Here is a tiny trained network, its code and every weight. The questions are about switching its units off for an input and a class, where a switched-off unit gives its printed mean instead of its output.

import numpy as np


def w(rows, s, z=0):
    codes = np.array(rows[::2]) - 128.0
    scale = np.full(codes.shape[1], s)
    scale[-1] = z or s
    return codes * scale


def f(y):
    return y / 2 * (1 + np.tanh(0.7978845608 * (y + 0.044715 * y**3)))


def log_softmax(a):
    a = a - a.max(-1, keepdims=True)
    return a - np.log(np.exp(a).sum(-1, keepdims=True))


def net(x, mask):
    res = np.array(x, float).reshape(1, 3) / 4 @ E
    y = f(res @ A[0][:, :-1].T + A[0][:, -1])
    res = res + np.where(mask, y, B[0][:, -1]) @ B[0][:, :-1]
    return log_softmax(res[-1] @ U[:, :-1].T + U[:, -1])


A, B = {}, {}
E = w([
[241,195,148,254,152,94,180,144,21],'x0',
[41,114,170,90,222,115,193,135,20],'x1',
[181,206,232,61,85,61,168,146,120],'x2',
],0.0091)
A[0] = w([
[148,194,180,67,88,63,157,149,146,96],'N1',
[184,214,97,189,65,171,44,154,211,167],'N2',
[93,89,52,160,239,216,124,163,86,174],'N3',
[68,87,162,1,104,95,88,181,219,248],'N4',
[38,136,156,132,195,123,192,173,81,86],'N5',
[67,83,70,177,174,177,101,77,152,153],'N6',
[44,174,173,109,216,188,179,174,63,160],'N7',
[144,181,151,232,129,88,183,161,72,253],'N8',
[158,157,133,166,83,162,97,138,169,66],'N9',
[117,173,219,45,115,23,138,177,118,185],'N10',
[133,41,74,203,156,166,103,105,97,120],'N11',
[178,149,90,164,161,132,217,158,31,79],'N12',
[144,175,195,63,108,85,188,152,160,91],'N13',
[168,155,137,187,128,134,84,149,33,45],'N14',
[8,109,173,36,106,146,117,99,158,65],'N15',
[157,117,131,169,46,146,27,156,181,79],'N16',
],0.0073,0.0063)
B[0] = w([
[167,67,144,89,65,207,176,105,183,175],'N1',
[84,187,180,42,194,35,192,50,171,213],'N2',
[198,110,125,57,120,135,200,139,168,204],'N3',
[157,67,127,159,207,86,44,122,179,250],'N4',
[40,198,202,58,117,133,223,8,182,175],'N5',
[159,83,114,73,90,137,121,118,161,196],'N6',
[31,188,174,61,169,62,157,68,189,198],'N7',
[171,81,148,158,172,59,36,176,192,230],'N8',
[99,226,204,156,132,152,97,16,177,148],'N9',
[183,93,53,84,91,163,181,164,140,208],'N10',
[227,63,60,56,54,183,173,86,164,180],'N11',
[197,106,186,186,164,146,86,78,181,185],'N12',
[210,96,110,111,69,236,190,102,224,172],'N13',
[138,85,241,242,112,255,101,102,165,161],'N14',
[112,106,245,234,136,160,25,122,194,195],'N15',
[63,191,176,93,168,154,180,59,224,176],'N16',
],0.007,0.014)
U = w([
[75,222,168,107,152,106,179,52,158,102],'0',
[136,72,179,219,146,158,55,117,160,82],'1',
[165,75,101,104,24,212,196,116,156,106],'2',
[141,106,81,90,177,4,114,193,136,254],'3',
[53,156,104,173,47,145,142,183,57,77],'4',
[96,170,93,176,84,202,133,135,55,76],'5',
[71,176,110,164,98,143,134,171,77,84],'6',
[48,160,103,199,96,172,164,167,66,80],'7',
],0.012,0.0099)

Each question gives the input, the list of numbers given to net, and the class t.
The units are the neurons (one row each of A and B). Each row of codes is followed by its name. A weight is (code - 128) times the scale printed after its matrix; where a second scale follows, it is the last column's (A, B and U).
mask holds one flag per neuron, in row order. A switched-off neuron (its flag False) gives its mean, the last column of its row in B, instead of its output. The means were averaged over made-up inputs and are rounded, as every weight is.
A unit's drop is (log p(t) with every unit on - log p(t) with that unit switched off) / (log p(t) with every unit on - log p(t) with every unit switched off).
The circuit of an input: a set's keep is (log p(t) with only the set's units on - log p(t) with every unit switched off) / (log p(t) with every unit on - log p(t) with every unit switched off). Starting from the 12 units with the biggest drops (on a tie, the unit counted first), units are removed one at a time, each time the one whose removal leaves the highest keep (on an exact tie, the one counted first), for as long as the keep stays at least 0.8.
circuit, biggest first: the units of the circuit, biggest drop first
most important unit: the unit with the biggest drop
k most important neurons: the k neurons with the biggest drops, biggest first
drop when u is switched off: that unit's drop, to one decimal
input [5,8,-6], class 0: most important unit : N7
input [7,-5,6], class 1: 3 most important neurons : N8, N14, N11
input [8,-8,2], class 0: 3 most important neurons : N2, N4, N16
input [-3,3,-3], class 3: circuit, biggest first : N14, N16
input [3,2,0], class 3: circuit, biggest first : N15, N8
input [-1,3,-2], class 3: circuit, biggest first : N16, N14
input [7,6,1], class 1: 2 most important neurons : N8, N12
input [-3,-4,-3], class 0: 3 most important neurons : N8, N16, N2
input [-5,-3,5], class 1: 2 most important neurons : N4, N15
input [-5,-4,2], class 1: 3 most important neurons : N4, N7, N5
input [4,-5,2], class 0: 2 most important neurons : N2, N4
input [-4,3,1], class 1: 3 most important neurons : N15, N2, N4
input [-3,-5,4], class 0: 4 most important neurons : N2, N8, N16, N11
input [-5,2,3], class 1: most important unit : N15
input [-2,-4,-1], class 0: 4 most important neurons : N8, N16, N2, N10
input [-2,-3,-4], class 2: 3 most important neurons : N8, N7, N11
input [2,8,-7], class 0: 3 most important neurons : N7, N5, N10
input [-7,3,8], class 2: 3 most important neurons : N10, N13, N1
input [2,4,-6], class 2: 2 most important neurons : N11, N2
input [5,-7,2], class 0: circuit, biggest first : N2
input [1,-2,0], class 3: 2 most important neurons : N5, N15
input [-7,-2,0], class 1: drop when N15 is switched off : 0.1
input [3,3,-2], class 3: drop when N8 is switched off : 0.4
input [4,6,-8], class 2: drop when N11 is switched off : 0.9
input [6,3,4], class 1: drop when N8 is switched off : 0.2
